Below are the code and all the weights of a small trained network. Each question names an input and a target symbol and asks about switching units off, where a switched-off unit gives its printed mean instead of its output.

import numpy as np


def w(rows, s, z=0):
    codes = np.array(rows[::2]) - 128.0
    scale = np.full(codes.shape[1], s)
    scale[-1] = z or s
    return codes * scale


def norm(h):
    return h / np.sqrt((h * h).mean(-1, keepdims=True) + 1e-5)


def f(y):
    return np.maximum(y, 0)


def softmax(a):
    e = np.exp(a - a.max(-1, keepdims=True))
    return e / e.sum(-1, keepdims=True)


def log_softmax(a):
    a = a - a.max(-1, keepdims=True)
    return a - np.log(np.exp(a).sum(-1, keepdims=True))


def net(x, mask):
    ids = ['αδεζμξστφ'.index(c) for c in x.split()]
    T = len(ids)
    res = E[ids] + P[:T]
    r = norm(res)
    for j in range(3):
        rows = slice(4 * j, 4 * j + 4)
        q, k, v = (r @ M[0][rows].T for M in (Q, K, V))
        z = softmax(np.where(np.tri(T) > 0, q @ k.T / 4**0.5, -1e9)) @ v
        o = O[0][rows]
        res = res + np.where(mask[j], z, o[:, -1]) @ o[:, :-1]
    y = f(norm(res) @ A[0][:, :-1].T + A[0][:, -1])
    res = res + np.where(mask[3:27], y, B[0][:, -1]) @ B[0][:, :-1]
    return log_softmax(norm(res)[-1] @ U[:, :-1].T + U[:, -1])


Q, K, V, O, A, B = {}, {}, {}, {}, {}, {}
E = w([
[132,48,131,144,100,166,144,133],'α',
[111,151,141,137,120,137,221,107],'δ',
[226,132,205,168,83,122,174,133],'ε',
[176,134,177,206,191,106,62,53],'ζ',
[131,153,153,191,160,114,129,235],'μ',
[143,245,172,119,156,133,144,154],'ξ',
[121,155,73,97,178,210,126,142],'σ',
[249,156,106,88,31,182,34,147],'τ',
[79,156,78,204,103,105,129,99],'φ',
],0.0022)
P = w([
[86,124,143,101,112,121,109,131],'0',
[225,251,155,221,72,138,136,119],'1',
[127,82,121,95,180,140,137,128],'2',
[209,252,146,214,78,147,148,121],'3',
[144,96,92,100,173,123,136,131],'4',
[215,249,139,208,78,159,149,122],'5',
],0.0037)
Q[0] = w([
[76,182,108,150,138,112,170,189],'h1',
[132,9,117,49,203,93,106,105],'h1',
[75,123,102,97,167,90,166,174],'h1',
[112,46,114,52,172,100,133,114],'h1',
[202,246,157,138,111,167,115,125],'h2',
[106,254,148,224,81,111,60,102],'h2',
[130,167,222,138,8,121,136,124],'h2',
[75,110,56,39,139,135,46,66],'h2',
[161,234,147,217,84,183,137,127],'h3',
[128,56,113,123,87,78,101,95],'h3',
[152,126,125,225,84,113,106,91],'h3',
[100,101,123,62,174,122,139,149],'h3',
],0.0062)
K[0] = w([
[90,223,177,163,48,204,155,142],'h1',
[240,105,63,152,165,111,148,114],'h1',
[188,169,100,167,110,155,174,134],'h1',
[235,110,41,168,162,118,176,140],'h1',
[118,149,230,148,3,77,97,127],'h2',
[28,158,191,173,74,96,56,105],'h2',
[63,129,229,68,81,151,105,116],'h2',
[155,184,28,130,159,240,103,72],'h2',
[28,121,169,78,86,130,38,119],'h3',
[173,102,132,182,91,132,143,96],'h3',
[69,128,196,144,30,144,72,94],'h3',
[175,137,94,141,185,128,169,144],'h3',
],0.0055)
V[0] = w([
[108,234,136,134,118,120,100,117],'h1',
[112,47,95,131,169,138,85,174],'h1',
[143,147,133,133,121,106,122,108],'h1',
[196,83,155,150,175,79,63,67],'h1',
[246,199,160,153,119,140,79,95],'h2',
[172,171,166,135,107,106,210,147],'h2',
[197,42,198,93,93,150,196,121],'h2',
[154,112,154,120,155,117,118,252],'h2',
[117,112,177,99,242,131,162,116],'h3',
[104,85,59,74,93,192,99,153],'h3',
[117,179,113,49,170,141,101,146],'h3',
[66,71,95,126,211,167,135,88],'h3',
],0.0032)
O[0] = w([
[118,27,121,113,180,84,139,228,254],'h1',
[105,221,106,136,145,230,102,102,87],'h1',
[128,97,152,137,121,118,155,149,146],'h1',
[95,163,220,181,90,191,217,167,221],'h1',
[70,196,253,80,169,110,93,191,176],'h2',
[102,125,125,91,126,15,19,121,46],'h2',
[100,246,116,101,26,84,111,45,134],'h2',
[70,108,108,168,57,172,26,153,128],'h2',
[101,238,105,131,73,51,137,218,174],'h3',
[151,184,129,101,213,153,56,61,85],'h3',
[78,142,139,86,187,78,72,176,211],'h3',
[195,249,104,113,151,126,124,179,89],'h3',
],0.0027,0.00082)
A[0] = w([
[86,181,118,114,98,84,114,128,141],'n1',
[121,97,141,2,129,173,115,139,108],'n2',
[110,77,156,140,137,59,107,204,117],'n3',
[56,131,54,75,182,150,100,138,51],'n4',
[158,171,119,144,105,150,103,140,131],'n5',
[91,140,182,113,35,71,114,95,39],'n6',
[40,128,202,166,197,151,140,85,55],'n7',
[48,49,103,166,177,155,155,110,70],'n8',
[59,105,138,42,146,56,133,133,79],'n9',
[172,150,107,107,189,160,144,143,110],'n10',
[75,99,152,36,86,180,77,133,53],'n11',
[162,144,101,149,79,136,91,136,65],'n12',
[26,115,79,79,92,195,135,29,33],'n13',
[154,142,179,186,171,98,124,104,120],'n14',
[179,136,161,144,107,115,92,140,103],'n15',
[110,133,200,125,160,182,107,109,83],'n16',
[150,117,64,133,133,43,128,92,72],'n17',
[148,99,106,126,142,112,70,83,157],'n18',
[71,116,47,32,115,48,193,81,3],'n19',
[133,130,156,155,136,159,101,134,110],'n20',
[46,117,181,113,140,120,159,136,89],'n21',
[163,95,97,177,70,152,143,132,88],'n22',
[149,127,134,151,118,146,180,73,96],'n23',
[90,107,84,60,94,95,186,100,82],'n24',
],0.0055,0.004)
B[0] = w([
[149,76,158,121,165,123,84,110,176],'n1',
[150,173,181,197,151,149,189,168,163],'n2',
[141,156,86,110,57,155,77,113,225],'n3',
[214,14,139,152,131,175,122,113,150],'n4',
[93,92,149,116,150,110,151,121,229],'n5',
[122,76,186,193,86,86,121,87,158],'n6',
[120,96,132,12,105,170,157,72,194],'n7',
[148,195,108,98,112,33,176,121,152],'n8',
[123,181,173,123,237,116,120,96,167],'n9',
[128,69,158,140,102,111,86,106,184],'n10',
[152,200,137,174,94,135,169,191,152],'n11',
[80,118,119,126,162,124,159,95,167],'n12',
[3,90,109,194,205,136,136,195,169],'n13',
[111,106,104,77,108,155,131,153,254],'n14',
[82,114,83,128,136,133,156,120,204],'n15',
[123,110,117,58,105,125,177,102,193],'n16',
[141,130,111,112,134,78,197,130,162],'n17',
[104,161,141,136,109,124,176,183,188],'n18',
[164,233,101,179,91,229,82,38,157],'n19',
[95,137,110,93,127,125,144,125,184],'n20',
[138,100,120,86,165,140,108,57,173],'n21',
[90,136,145,105,183,127,95,124,199],'n22',
[136,131,121,116,118,118,77,167,210],'n23',
[139,177,93,173,119,188,77,69,158],'n24',
],0.0056,0.0029)
U = w([
[2,113,85,184,197,161,121,137,162],'α',
[172,219,79,180,112,182,112,29,171],'δ',
[103,75,208,190,57,71,101,61,210],'ε',
[108,88,139,10,97,184,169,74,185],'ζ',
[151,120,51,125,25,121,52,200,114],'μ',
[141,185,184,83,215,82,41,160,68],'ξ',
[233,22,128,175,191,188,113,152,108],'σ',
[143,174,209,181,96,167,216,215,130],'τ',
[158,115,58,133,161,9,220,125,1],'φ',
],0.0068,0.00065)

Each question gives the input, a string of symbols that net reads in full, and the target symbol t.
The units are the heads (4 rows each of Q, K, V and O) and the neurons (one row each of A and B). Each row of codes is followed by its name. A weight is (code - 128) times the scale printed after its matrix; where a second scale follows, it is the last column's (O, A, B and U).
mask holds one flag per unit, heads first, then neurons. A switched-off unit (its flag False) gives its mean, the last column of its rows in O or B, instead of its output. The means were averaged over made-up inputs and are rounded, as every weight is.
A unit's drop is (log p(t) with every unit on - log p(t) with that unit switched off) / (log p(t) with every unit on - log p(t) with every unit switched off).
The circuit of an input: a set's keep is (log p(t) with only the set's units on - log p(t) with every unit switched off) / (log p(t) with every unit on - log p(t) with every unit switched off). Starting from the 12 units with the biggest drops (on a tie, the unit counted first), units are removed one at a time, each time the one whose removal leaves the highest keep (on an exact tie, the one counted first), for as long as the keep stays at least 0.8.
units of the circuit, in order: the units of the circuit, biggest drop first
top k neurons: the k neurons with the biggest drops, biggest first
which heads matter: for each layer, one digit per head in row order, 1 if its drop is at least 0.15 and else 0, layers parted by /
drop of u: that unit's drop, to one decimal
input δ δ δ ξ, target φ: which heads matter	100
input φ ε ζ δ δ ξ, target σ: which heads matter	010
input ξ φ ζ τ μ τ, target μ: units of the circuit, in order	h1, h3
input ζ ζ δ σ α, target α: which heads matter	100
input σ ξ ε α, target ξ: units of the circuit, in order	h3, h2
input τ ζ ζ ζ ε, target ε: units of the circuit, in order	h2, n6
input α ζ σ σ δ ε, target δ: which heads matter	000
input φ ζ α δ α ε, target σ: which heads matter	010
input ε τ τ α, target ε: which heads matter	010
input δ τ ζ α α, target α: units of the circuit, in order	n13, h1
input ξ ε ξ α, target μ: units of the circuit, in order	h1, n3
input ζ δ α ξ ξ, target ξ: units of the circuit, in order	n9, h2
input τ ζ ζ ε, target ζ: which heads matter	001
input ζ ζ τ τ ζ, target ζ: which heads matter	000
input α ξ ξ, target ξ: which heads matter	000
input ξ ζ σ, target σ: which heads matter	001
input δ ε ζ τ, target φ: which heads matter	100
input μ ζ σ φ δ ε, target α: top neuron	n22
input τ α α α μ, target μ: top neuron	n3
input σ ε φ ζ μ σ, target ξ: drop of h2	0.1
input δ ζ α τ δ α, target φ: drop of h1	0.2
